Below is a small trained network, with its code and all its weights. Each question gives an input and a class and asks what happens when units are switched off, that is, made to give their printed mean instead of their output.

import numpy as np


def w(rows, s, z=0):
    codes = np.array(rows[::2]) - 128.0
    scale = np.full(codes.shape[1], s)
    scale[-1] = z or s
    return codes * scale


def f(y):
    return y / 2 * (1 + np.tanh(0.7978845608 * (y + 0.044715 * y**3)))


def log_softmax(a):
    a = a - a.max(-1, keepdims=True)
    return a - np.log(np.exp(a).sum(-1, keepdims=True))


def net(x, mask):
    res = np.array(x, float).reshape(1, 7) / 4 @ E
    y = f(res @ A[0][:, :-1].T + A[0][:, -1])
    res = res + np.where(mask, y, B[0][:, -1]) @ B[0][:, :-1]
    return log_softmax(res[-1] @ U[:, :-1].T + U[:, -1])


A, B = {}, {}
E = w([
[129,130,127,127],'x0',
[126,126,132,130],'x1',
[157,27,44,184],'x2',
[147,42,141,4],'x3',
[128,129,128,128],'x4',
[130,129,124,126],'x5',
[8,140,52,103],'x6',
],0.013)
A[0] = w([
[6,84,74,74,129],'N1',
[136,24,73,182,169],'N2',
[114,164,134,187,227],'N3',
[212,146,205,179,223],'N4',
[96,187,200,101,254],'N5',
[135,57,138,20,182],'N6',
],0.021,0.008)
B[0] = w([
[64,191,47,82,250],'N1',
[201,131,28,153,239],'N2',
[97,192,85,169,207],'N3',
[252,153,118,102,239],'N4',
[102,189,187,46,223],'N5',
[167,91,150,39,245],'N6',
],0.03,0.025)
U = w([
[152,216,139,90,253],'0',
[45,239,187,153,54],'1',
[169,110,251,73,30],'2',
[31,133,183,64,71],'3',
[187,175,155,215,154],'4',
[63,167,93,229,101],'5',
[195,18,160,124,89],'6',
],0.014,0.0048)

Each question gives the input, the list of numbers given to net, and the class t.
The units are the neurons (one row each of A and B). Each row of codes is followed by its name. A weight is (code - 128) times the scale printed after its matrix; where a second scale follows, it is the last column's (A, B and U).
mask holds one flag per neuron, in row order. A switched-off neuron (its flag False) gives its mean, the last column of its row in B, instead of its output. The means were averaged over made-up inputs and are rounded, as every weight is.
A unit's drop is (log p(t) with every unit on - log p(t) with that unit switched off) / (log p(t) with every unit on - log p(t) with every unit switched off).
The circuit of an input: a set's keep is (log p(t) with only the set's units on - log p(t) with every unit switched off) / (log p(t) with every unit on - log p(t) with every unit switched off). Starting from all 6 units, units are removed one at a time, each time the one whose removal leaves the highest keep (on an exact tie, the one counted first), for as long as the keep stays at least 0.8.
units of the circuit, in order: the units of the circuit, biggest drop first
k most important neurons: the k neurons with the biggest drops, biggest first
drop of u: that unit's drop, to one decimal
input [1,-7,0,6,0,6,8], class 3: most important neuron : N4
input [6,-7,-3,3,-3,-2,2], class 3: units of the circuit, in order : N4, N2
input [2,-6,-7,2,-1,3,7], class 3: units of the circuit, in order : N4, N2
input [4,3,2,-8,-6,5,-2], class 4: units of the circuit, in order : N1, N5
input [-1,3,-6,-7,5,-1,1], class 1: 2 most important neurons : N2, N6
input [8,-4,0,-1,-5,2,1], class 1: units of the circuit, in order : N4, N6
input [-1,-2,-4,1,-7,-3,-6], class 2: units of the circuit, in order : N1, N2
input [7,-8,8,-3,-1,-6,1], class 5: units of the circuit, in order : N4, N6
input [6,4,8,-2,3,-1,0], class 4: 2 most important neurons : N1, N2
input [-8,5,-7,-3,-6,2,1], class 1: 2 most important neurons : N2, N6
input [1,-4,7,-2,0,-5,1], class 5: 2 most important neurons : N4, N6
input [6,4,2,-3,0,5,-7], class 4: 2 most important neurons : N1, N5
input [1,-4,4,-3,-1,-6,1], class 5: 2 most important neurons : N4, N6
input [-1,0,-6,8,7,1,5], class 3: most important neuron : N1
input [8,-1,5,-1,-1,5,0], class 4: 2 most important neurons : N1, N6
input [2,6,3,-3,6,-7,6], class 5: drop of N5 : 0.0
input [-1,-1,-6,2,-3,-2,-7], class 2: drop of N1 : 0.3
input [-8,-5,5,0,3,4,2], class 5: drop of N4 : 0.3
input [6,8,6,3,-1,4,-8], class 6: drop of N6 : 0.0
input [-6,-1,2,6,-5,-5,-6], class 6: most important neuron : N5
